[128 = 0]

[101 148 164 112 114 118 118  81 110 118 130 122 140 107 116 155 105 123
 163  81 143 124 154 126  77 118 128 127 123 111 138 134 109 120 153 125
 104 134 116 138 141 126 117 137 129 117 113 119 173 106 149 154 158 121
 168 109 138 128 138 131 106 139 127 113 126 141] : X/(54)
[122 152 140  81 113 108 117  71 113 119 124 122 141 114 114 154 110 126
 136 132 150 114 150 128  89 107 141 122 147 120 145 137 103 119 102 134
 102 132 114 138 146 139 115 143 138 108 109 134 173 125 162 154 205 100
 179 104 120 127 115 128  90 129 127 118 126 116] : X/(57)
[112 136 137 115 118 131 109  31 130 113 112 131 128  94 111 160 112 146
 121  83 122 123 142 121  97  80 124 140 121 114 114 137 108 114 130 129
 113 121 152 137 141 123 102 137 135  97 107 110 192 128 150 138 172 126
 167 108 141 131 116 128  83 135 136  98 123 132] : X/(54)
[117 142 151  96 146 122 123  60 131 122 130 133 152 118 111 124 143 123
 112 153 126 135 150 131 103 145 135 137 130 126 140 127 109 112 152 145
 131 131 149 136 141 126 118 129 129 119 114 128 168 129 168 149 146 134
 158  91 125 134 142 121  95 129 134 127  98 137] : D/(47)
[116 122  95 138 140 133 118  67 137 129 115 132 101 145 132 172 125 123
 112  74 112 126  98 111 134 155  96 118 107 117 123 125 118 126 164 131
 115 110 144 128 131 115 106 131 124 114 139 113 166 123 123 121  98 138
 136 104 130 132 126 147 103 131 148 141 119 148] : R/(49)
[109 146 176 102 111 116 112  71 124 117 105 120 163 112 101 141 121 119
 132 112 139 118 160 118  91 111 127 152 122 113 133 131 102 109 153 150
 132 138 130 158 139 124 106 140 166  98 118 124 175 117 131 142 137 100
 163  98 145 127 110 120  94 129 154 112 131 159] : X/(54)
[130 146 158 108 125 127 110 101 123 121  99 130 155 117 116 147 113 130
 125 131 144 134 170 132 123 146 135 140 125 123 139 124 107 120 164 143
 135 121 128 152 136 132 101 139 140 103 129 140 139 128 134 140 148 120
 136  80 134 118 109 131  71 136 133 113 112 165] : X/(54)
[115 136 138 107 120 103 110  80 102 129 139 121 147 105 104 115 123 132
 132 185 147 131 120 133  87  87 117 140 128 119 132 131 119 127 105 116
  93 135 121 142 133 113 133 105 126 147 125 125 189 125 158 125 124 122
 177  81 133 116 167 133  89 123 131 122 124  90] : C/(55)
[105 126 127 140 114 113  95  18 115 125 130 120 160  90  94  74 138 138
 128 186 146 118 135 137  79  69 124 143  92 118 128 133 106 118 136 123
  88 154 125 129 130 115 125 136 134 133 111 113 177 132 159 135 137 127
 164  96 139 108 159 131  87 127 122 119 120 101] : C/(55)
[110 145 152 124 128 120 130 132 129 121 117 128 150 121 111 146 139 118
 131 146 139 128 162 128 117 173 149 120 140 122 137 118 118 141 156 142
 124 129 131 138 135 117 138 141 106 161 135 137 128 120 146 149 153 145
 160 112 125 132 158 113  89 129 105 153 109 113] : D/(67)
[112 151 167  73 117 118 117  92 139 108  88 144 171 115 106 145 124 115
 127 106 132 133 150 137  84 153 129 146 136 110 130 131 103 107 127 148
 126 144 125 125 143 138 120 141 130  97 127 119 199 125 150 152 167 102
 176  76 138 130 104 126  90  97 148 119 128 159] : X/(57)
[100 138 144 124 119 156 120  60 139 120  90 129 155 141 107 163 129 135
 114  85 100 133  97 117 101 159  95 143 104 116 125 121 121 125 179 140
 128 113 159 103 132 122 126 127 113 125 134  97 175 122 131 133 104 140
 139 100 136 136 147 141 110 126 140 145 125 145] : R/(52)
[114 138 149  79 125 140 128  79  99 100 117 135 153 119 109 144  92 126
 129 114 132 135 159 145  85 173 155 139 147 116 141 132 120 123 129 140
 102 134 125 128 140 112 154 138  89 140 135 139 161 120 160 153 204 145
 163  84 130 130 141 142  58 137  90 119  99 123] : D/(67)
[ 88 139 133 158 113 105 124  55 124 123 132 121 134 103 105 141 117 138
 120 104 133 125 137 133 108 145 128 143  95 120 130 125 121 135 186 123
  68 125 129 112 122 104 120 130 108 167 144 122 192 130 132 127  79 142
 150  65 140 138 182 125  81 126  93 137 130 127] : C/(58)
[101 161 171  80 113 115 139 152 123 113 138 113 155 128 122 159 120 120
 135  80 157 132 153 127  98 153 161 134 146 116 142 131 127 134 116 132
 120 116 144 124 137 106 130 120 106 143 111 117 186 134 167 148 159 126
 166 102 129 128 148 130 134 114 128  75 120 119] : D/(67)
[118 130 120  90 122 127 113  85 121 115 108 135 133 115 109 143 120 123
 116  90 133 138 147 130  97 116 123 140 129 133 138 131 111 121 116 116
 131 132 115 136 142 131 112 142 124  91 137 127 186 126 144 149 163 127
 164  98 130 120 101 130  62 136 145 116 123 140] : X/(54)
[124 121 103 164 123 110 108  32 121 133 127 113 142  94 109 104 124 137
 126 184 132 128 152 134 111 122 128 146 110 124 133 114 123 123 144 152
  82 127 125 157 128 105 122 135 143 159 127 119 197 121 132 114 115 111
 129  75 134 115 173 129  78 126 102 128 120 116] : C/(58)
[ 91 121 146 127 121 120 121 102 124 160 119 136 129 110 119 137 126 118
 127 120  92 128 117 117  90 123 104 127 103 105 123 122 112 129 151 127
 115 132 142 126 132 129 128 128 118 143 153 107 188 123 122 118  82 133
 167  82 136 117 167 134  66 122 146 149 127  94] : R/(52)
[ 93 135 137 149 121 116 115   8 126 128 125 128 134 114 120 167 132 126
 118  99 127 128 103  90  94 109  94 118  99 111 130 129  93 123 186 138
  98 132 142 122 128 119 119 137 123 112 118 111 199 127 147 137 114 135
 156 109 136 134 166 140 107 119 131 142 122 123] : R/(49)
[128 131 178 137 121 145 125  48 152 122 109 126 120 139 125 166 128 137
 139  47 117 115 147 110  98 143 139 115 126 112 136 121 123 126 175 132
 113 135 158 110 132 120 122 141 126 120 102  95 161 132 134 161 135 112
 149 132 142 135 144 121 101 138 154 119 137 118] : R/(49)
[ 88 131 169 169 112  88 115  54 113 136 151 124 123  75 102 121 116 172
 147 168 155 128 111 135  78  71 113 141 104 104 116 133 111 134 149 103
  77 144 139 124 125 116 119 129 100 174 132 114 169 134 153 121  85 149
 194  63 145 121 206 128  34 128 118 132 140  64] : C/(55)
[119 146 123 143 127 115 113   4 146 126 115 126 154 134 108 155 137 135
 123 130 121 114 110 115 135 132 104 113 108 104 135 122 118 129 186 153
  84 118 155 120 133 105 117 130 145 116  92 116 190 149 132 134 112  99
 145 122 130 142 160 141 163 121 148 156 139 141] : R/(52)
[116 156 193  79 117 114 112  89 134 101 107 136 178 103  93 133 137 128
 124  95 156 118 176 136  85 120 144 144 169 112 150 148 101 112 126 141
 142 133 123 132 146 121 118 139 123  90 103 140 174 125 169 161 198 126
 188 110 136 137 100 126  80 133 142 102 106 130] : X/(57)
[125 128 170 110 107  75 123 158 120 123 126 118 154 105 110 150 135 130
 146 120 161 123 175 120 131  88 139 135 148 128 114 122 107 117 123  97
  97 131 125 151 124 114 102 159 143 133 139 125 170 130 130 128 100 113
 179 111 142 123 140 116  87 132 170 132 165 122] : X/(57)
[ 82 155 123  79 136 111 129 120 124 118 121 124 177 114  98 128 135 116
 124 143 115 128 175 124  77 153 124 136 122 108 142 135 127 130 169 125
 149 116 162 121 134 100 163 128 102 167 150 128 190 113 150 125 140 153
 184  97 146 143 176 118 103 126 131 153 104  90] : D/(67)
[120 141 185 130 117 118 115  58 141 123 125 131 118 114 119 161 116 140
 136  92 144 132 189 122  65 127 148 132 127 127 123 149 103 112 140 142
 105 136 124 142 139 128 108 131 123 112 129 112 158 123 145 161 157 132
 168  68 137 126 131 123  37 173 130 100 124 126] : X/(54)
[ 97 141 103 108 137 118 128  21 129 130 106 122 148 128 102 178 116 136
 117 126 129 121 113 117 117 115  85 113 104 101 133 119 119 132 173 133
  90 110 156 115 140 100 130 134 105 149 127 136 229 128 150 121 114 134
 176  80 134 130 174 145 124 130 136 153 135 105] : R/(52)
[ 90 140 152 111 133 116 126  75 122 126 109 128 143 119  95 125 117 117
 130 152 125 129 116 136  75 143 115 132 123 107 124 125 118 130 141 132
  85 152 115 103 139 128 141 122  96 157 153 113 191 127 168 140 140 129
 194  93 134 125 174 133  83 116 125 152 125  93] : D/(67)
[106 119 159 169 118 112 117  45 100 146 140 127 112  92 110 138 114 137
 141 157 149 129 123 126  88 104 124 146  98 110 123 121 102 130 137 131
  76 135 118 150 127 133 120 126 129 160 150 106 169 123 134 114  86 140
 145  46 143 116 186 137  25 134 114 122 133 100] : C/(58)
[ 96 138 149 107 115 116 122  39 148 123 126 132 158 125 106 175 101 127
 121 105 138 120  92 121  88 160 104 137 117  96 141 112 107 134 122 153
  75 129 159  96 134  89 143 118 110 150 127  87 228 119 157 129 134 117
 180  67 140 127 180 148  90 120 131 143 120  97] : R/(49)
[125 157 154 101 117 119 116 131 127 105 112 123 171 106 103 158 108 126
 127  71 143 135 182 134 110 117 126 143 123 124 133 162 107 117 156 101
 129 122 116 131 142 122 110 145 140  77 116 128 191 132 144 135 186 123
 174 118 128 130 106 127 105 139 131 104 137 160] : X/(57)
[119 143 154 138 110 122 102  42 100 109 132 127 128  94 109 142 115 141
 129  95 143 125 152 129  76  77 130 138 120 117 133 146 102 116 132 128
 109 133 123 135 140 138 116 130 140 101  96 126 199 123 151 149 158 112
 153 117 139 115 129 121  92 134 135 106 126 121] : X/(54)
[107 134 105 113 130 124 130  52 128 138 100 116 132 136 116 161 114 128
 124 149 120 124 116 119 105 120  95 134 111 110 142 114 120 121 158 150
  87 125 146 128 133 108 122 128 131 143 121 106 210 125 135 125 118  99
 153  92 126 122 171 141 126 132 139 140 141 110] : R/(52)
[103 128 130 140 126 132 116  59 133 128 115 127 146 106  99 102 120 137
 126 139 125 130 127 146  78 138 108 168  98 101 126 108 120 132 132 131
  96 139 131 119 137 125 126 128 116 144 139 102 200 123 135 115  95 127
 157  70 140 119 166 135  68 123 132 126 129  86] : C/(58)

[134 185 127 112 119 115 142 100 117 107 135 131 103 165 117 156 117 112
 104 114 111 162 116 106 143 129 110 146 132 120 118 142 146 128 121 142
  63 156 114 129  85 106 143 131 124 141 147 128 138 126 122 118 137 132
 161 113 149 129  76 106  99 135 100 158 127 100] : Q55/[93]
[149 153 139 114  79 146 131  93 138 147 129 138 152 149 120 159 127 119
 128  84 129 153 131 114  73 164 131 124 146 136 132 141 130 144 135 129
  84 131 139 125 145 113 141 160 135 133 143 139 139 153 108 140 123 136
 160  69 141 105 113 111 136 154 110 155 116 139] : Q749/[79]
[134 180 135 118 107 127 127 100 125 114 134 129 124 177 103 150 126 100
 118  94  98 154 139  98 112 134 118 133 135 127 123 135 146 131 129 134
  76 144 121 126 103 107 147 140 137 143 141 132 142 139 129 128 143 132
 158 116 150 124 111 112 120 146  98 165 129 128] : Q55/[83]
[121 141 141 120 111 161 124 113 116 129 139 128 105 125 134 123 140 110
 106 113 110 132 128 117 146 120 111 111 140 155 116 126 141 132 123 123
  97 146 119 133 114  96 134 120 132 143 133 127 133 121 120 123 135 137
 148 109 128 146 108 120 124 131 129 156 127 115] : Q55/[83]
[125 131 107 141 127  95 124 128 145 106 138  99 120 162  75 106 145 142
 196 126 115 137 131 114 118 119 114 157 111 112 106 139 146 119 135 133
 142 111 131 127 103 114 150 140 137 152 121 116 116 141 155 126 117 125
 109 164 128 137 146 179 138 162 108 124 151 124] : Q692/[74]
